Below is a small trained network, with its code and all its weights. Each question gives an input and a class and asks what happens when units are switched off, that is, made to give their printed mean instead of their output.

import numpy as np


def w(rows, s, z=0):
    codes = np.array(rows[::2]) - 128.0
    scale = np.full(codes.shape[1], s)
    scale[-1] = z or s
    return codes * scale


def f(y):
    return y / 2 * (1 + np.tanh(0.7978845608 * (y + 0.044715 * y**3)))


def log_softmax(a):
    a = a - a.max(-1, keepdims=True)
    return a - np.log(np.exp(a).sum(-1, keepdims=True))


def net(x, mask):
    res = np.array(x, float).reshape(1, 8) / 4 @ E
    y = f(res @ A[0][:, :-1].T + A[0][:, -1])
    res = res + np.where(mask, y, B[0][:, -1]) @ B[0][:, :-1]
    return log_softmax(res[-1] @ U[:, :-1].T + U[:, -1])


A, B = {}, {}
E = w([
[128,133,131,127,127],'x0',
[127,128,125,128,128],'x1',
[128,126,127,128,128],'x2',
[245,118,127,123,155],'x3',
[127,126,119,130,130],'x4',
[140,133,132,222,57],'x5',
[139,113,72,62,43],'x6',
[129,128,128,129,128],'x7',
],0.012)
A[0] = w([
[57,140,131,158,154,180],'N0',
[149,138,126,139,222,210],'N1',
[123,122,159,150,140,195],'N2',
[66,158,137,186,41,42],'N3',
[211,146,116,40,168,129],'N4',
[164,123,106,22,54,107],'N5',
[63,149,145,228,97,221],'N6',
[7,158,126,61,171,252],'N7',
[137,106,92,67,11,178],'N8',
[239,156,126,224,80,2],'N9',
],0.017,0.0039)
B[0] = w([
[97,93,90,155,128,184],'N0',
[201,129,217,148,137,201],'N1',
[144,99,125,158,136,153],'N2',
[187,222,116,106,179,203],'N3',
[121,67,130,103,249,228],'N4',
[53,83,49,112,164,234],'N5',
[147,92,2,188,153,219],'N6',
[79,101,178,142,15,237],'N7',
[99,233,103,39,130,248],'N8',
[43,79,178,126,32,212],'N9',
],0.027,0.017)
U = w([
[110,52,199,254,33,159],'0',
[106,72,48,196,229,221],'1',
[15,122,160,101,55,112],'2',
[166,253,99,144,140,4],'3',
[233,117,234,174,222,95],'4',
],0.0074,0.0032)

Each question gives the input, the list of numbers given to net, and the class t.
The units are the neurons (one row each of A and B). Each row of codes is followed by its name. A weight is (code - 128) times the scale printed after its matrix; where a second scale follows, it is the last column's (A, B and U).
mask holds one flag per neuron, in row order. A switched-off neuron (its flag False) gives its mean, the last column of its row in B, instead of its output. The means were averaged over made-up inputs and are rounded, as every weight is.
A unit's drop is (log p(t) with every unit on - log p(t) with that unit switched off) / (log p(t) with every unit on - log p(t) with every unit switched off).
The circuit of an input: a set's keep is (log p(t) with only the set's units on - log p(t) with every unit switched off) / (log p(t) with every unit on - log p(t) with every unit switched off). Starting from all 10 units, units are removed one at a time, each time the one whose removal leaves the highest keep (on an exact tie, the one counted first), for as long as the keep stays at least 0.8.
circuit, biggest first: the units of the circuit, biggest drop first
most important unit: the unit with the biggest drop
k most important neurons: the k neurons with the biggest drops, biggest first
drop of u: that unit's drop, to one decimal
input [2,5,3,1,2,-8,-6,-6], class 4: circuit, biggest first => N1
input [0,8,5,3,1,0,6,6], class 1: 2 most important neurons => N7, N5
input [1,0,8,0,5,-7,0,-6], class 0: circuit, biggest first => N7, N8
input [-8,6,2,5,-6,1,-1,5], class 0: circuit, biggest first => N9, N8
input [-1,-7,0,-1,-6,1,3,7], class 3: circuit, biggest first => N9, N4
input [4,-6,1,0,6,-6,-6,8], class 0: 2 most important neurons => N7, N3
input [0,2,-7,8,-5,1,5,6], class 2: 3 most important neurons => N9, N6, N8
input [-7,2,3,8,4,0,-2,-8], class 4: 3 most important neurons => N7, N4, N1
input [1,2,-4,1,0,-2,5,-8], class 1: 3 most important neurons => N9, N7, N5
input [-2,-8,-3,-6,3,1,3,-7], class 3: 2 most important neurons => N3, N9
input [4,-2,1,-8,3,3,0,3], class 1: 3 most important neurons => N6, N0, N8
input [7,3,0,-5,-3,2,1,-3], class 3: 3 most important neurons => N3, N5, N4
input [7,-5,-7,1,-5,0,0,1], class 4: 2 most important neurons => N7, N5
input [-5,4,-2,-6,-6,8,-5,-2], class 1: most important unit => N6
input [-7,-7,8,-8,-3,1,8,-2], class 3: 3 most important neurons => N3, N9, N8
input [-1,-8,3,-1,8,-5,-1,1], class 0: 2 most important neurons => N8, N7
input [2,1,2,0,5,-3,-8,-4], class 0: 2 most important neurons => N4, N3
input [-1,-6,-7,-7,-7,3,7,6], class 3: drop of N3 => 0.3
input [2,-5,-7,-1,5,-7,-4,-6], class 0: drop of N7 => 0.7
input [-6,1,6,-4,2,-6,0,1], class 0: drop of N8 => 0.6
input [1,-3,-7,-5,8,7,4,6], class 3: drop of N3 => 0.1
input [-3,4,1,-7,-8,-3,-8,-4], class 0: most important unit => N7
